Below are the code and all the weights of a small trained network. Each question names an input and a class and asks about switching units off, where a switched-off unit gives its printed mean instead of its output.

import numpy as np


def w(rows, s, z=0):
    codes = np.array(rows[::2]) - 128.0
    scale = np.full(codes.shape[1], s)
    scale[-1] = z or s
    return codes * scale


def f(y):
    return np.maximum(y, 0)


def log_softmax(a):
    a = a - a.max(-1, keepdims=True)
    return a - np.log(np.exp(a).sum(-1, keepdims=True))


def net(x, mask):
    res = np.array(x, float).reshape(1, 5) / 4 @ E
    y = f(res @ A[0][:, :-1].T + A[0][:, -1])
    res = res + np.where(mask, y, B[0][:, -1]) @ B[0][:, :-1]
    return log_softmax(res[-1] @ U[:, :-1].T + U[:, -1])


A, B = {}, {}
E = w([
[128,128,128],'x0',
[128,128,128],'x1',
[227,94,140],'x2',
[117,169,241],'x3',
[99,2,153],'x4',
],0.009)
A[0] = w([
[132,127,120,67],'neuron 1',
[81,142,123,101],'neuron 2',
[248,129,144,68],'neuron 3',
[131,158,191,88],'neuron 4',
[116,134,163,109],'neuron 5',
[153,193,107,67],'neuron 6',
[92,130,138,107],'neuron 7',
[131,146,162,141],'neuron 8',
[136,134,62,139],'neuron 9',
[128,145,124,139],'neuron 10',
[106,126,130,98],'neuron 11',
[200,131,135,63],'neuron 12',
[110,137,130,50],'neuron 13',
[120,143,166,110],'neuron 14',
[150,125,97,27],'neuron 15',
[127,130,34,152],'neuron 16',
[101,136,125,96],'neuron 17',
[135,164,111,126],'neuron 18',
[90,55,154,2],'neuron 19',
[129,132,142,126],'neuron 20',
[40,174,103,76],'neuron 21',
[136,124,51,98],'neuron 22',
[49,165,104,102],'neuron 23',
[132,154,179,163],'neuron 24',
[90,66,153,152],'neuron 25',
[159,252,95,87],'neuron 26',
[130,129,94,61],'neuron 27',
[127,130,127,78],'neuron 28',
[89,141,120,77],'neuron 29',
[121,161,205,116],'neuron 30',
[130,153,178,133],'neuron 31',
],0.021,0.0047)
B[0] = w([
[123,137,129,129],'neuron 1',
[158,153,133,166],'neuron 2',
[209,195,139,199],'neuron 3',
[86,160,108,188],'neuron 4',
[109,135,116,159],'neuron 5',
[138,63,148,186],'neuron 6',
[155,136,133,154],'neuron 7',
[101,147,116,168],'neuron 8',
[97,142,82,187],'neuron 9',
[119,122,145,148],'neuron 10',
[144,130,129,140],'neuron 11',
[179,158,131,165],'neuron 12',
[127,144,121,134],'neuron 13',
[104,130,111,165],'neuron 14',
[114,158,135,143],'neuron 15',
[63,177,99,215],'neuron 16',
[145,142,130,147],'neuron 17',
[112,106,156,166],'neuron 18',
[136,47,163,188],'neuron 19',
[119,136,128,141],'neuron 20',
[192,180,132,211],'neuron 21',
[77,158,104,191],'neuron 22',
[183,176,135,204],'neuron 23',
[90,158,105,190],'neuron 24',
[125,63,153,203],'neuron 25',
[127,3,169,251],'neuron 26',
[110,138,116,147],'neuron 27',
[131,133,130,128],'neuron 28',
[156,144,125,155],'neuron 29',
[87,160,82,207],'neuron 30',
[93,155,107,183],'neuron 31',
],0.058,0.013)
U = w([
[45,136,39,107],'0',
[140,17,151,253],'1',
[254,173,116,15],'2',
],0.0087,0.0027)

Each question gives the input, the list of numbers given to net, and the class t.
The units are the neurons (one row each of A and B). Each row of codes is followed by its name. A weight is (code - 128) times the scale printed after its matrix; where a second scale follows, it is the last column's (A, B and U).
mask holds one flag per neuron, in row order. A switched-off neuron (its flag False) gives its mean, the last column of its row in B, instead of its output. The means were averaged over made-up inputs and are rounded, as every weight is.
A unit's drop is (log p(t) with every unit on - log p(t) with that unit switched off) / (log p(t) with every unit on - log p(t) with every unit switched off).
The circuit of an input: a set's keep is (log p(t) with only the set's units on - log p(t) with every unit switched off) / (log p(t) with every unit on - log p(t) with every unit switched off). Starting from the 12 units with the biggest drops (on a tie, the unit counted first), units are removed one at a time, each time the one whose removal leaves the highest keep (on an exact tie, the one counted first), for as long as the keep stays at least 0.8.
units of the circuit, in order: the units of the circuit, biggest drop first
k most important neurons: the k neurons with the biggest drops, biggest first
drop when u is switched off: that unit's drop, to one decimal
input [3,8,4,-6,-8], class 1: units of the circuit, in order : [neuron 26]
input [-2,-5,-3,-6,-8], class 1: 2 most important neurons : [neuron 26; neuron 6]
input [1,-5,-7,6,8], class 1: 2 most important neurons : [neuron 19; neuron 25]
input [1,2,-8,7,6], class 2: 2 most important neurons : [neuron 21; neuron 23]
input [6,1,-4,2,-3], class 2: 2 most important neurons : [neuron 21; neuron 23]
input [-8,0,6,5,2], class 2: 2 most important neurons : [neuron 3; neuron 16]
input [-1,-4,8,7,2], class 2: 2 most important neurons : [neuron 3; neuron 12]
input [8,6,7,-6,-7], class 1: 4 most important neurons : [neuron 26; neuron 6; neuron 21; neuron 23]
input [-1,-3,-8,6,7], class 2: 3 most important neurons : [neuron 26; neuron 21; neuron 23]
input [6,6,8,-5,7], class 2: 3 most important neurons : [neuron 3; neuron 26; neuron 12]
input [-8,-5,-5,-4,-5], class 1: 2 most important neurons : [neuron 26; neuron 3]
input [-1,-5,-8,4,6], class 2: drop when neuron 26 is switched off : 0.4
input [5,-3,2,4,-6], class 1: drop when neuron 26 is switched off : 2.9
input [3,5,3,-5,-8], class 1: drop when neuron 26 is switched off : 2.5
input [6,-8,-4,5,-7], class 1: drop when neuron 26 is switched off : 3.8
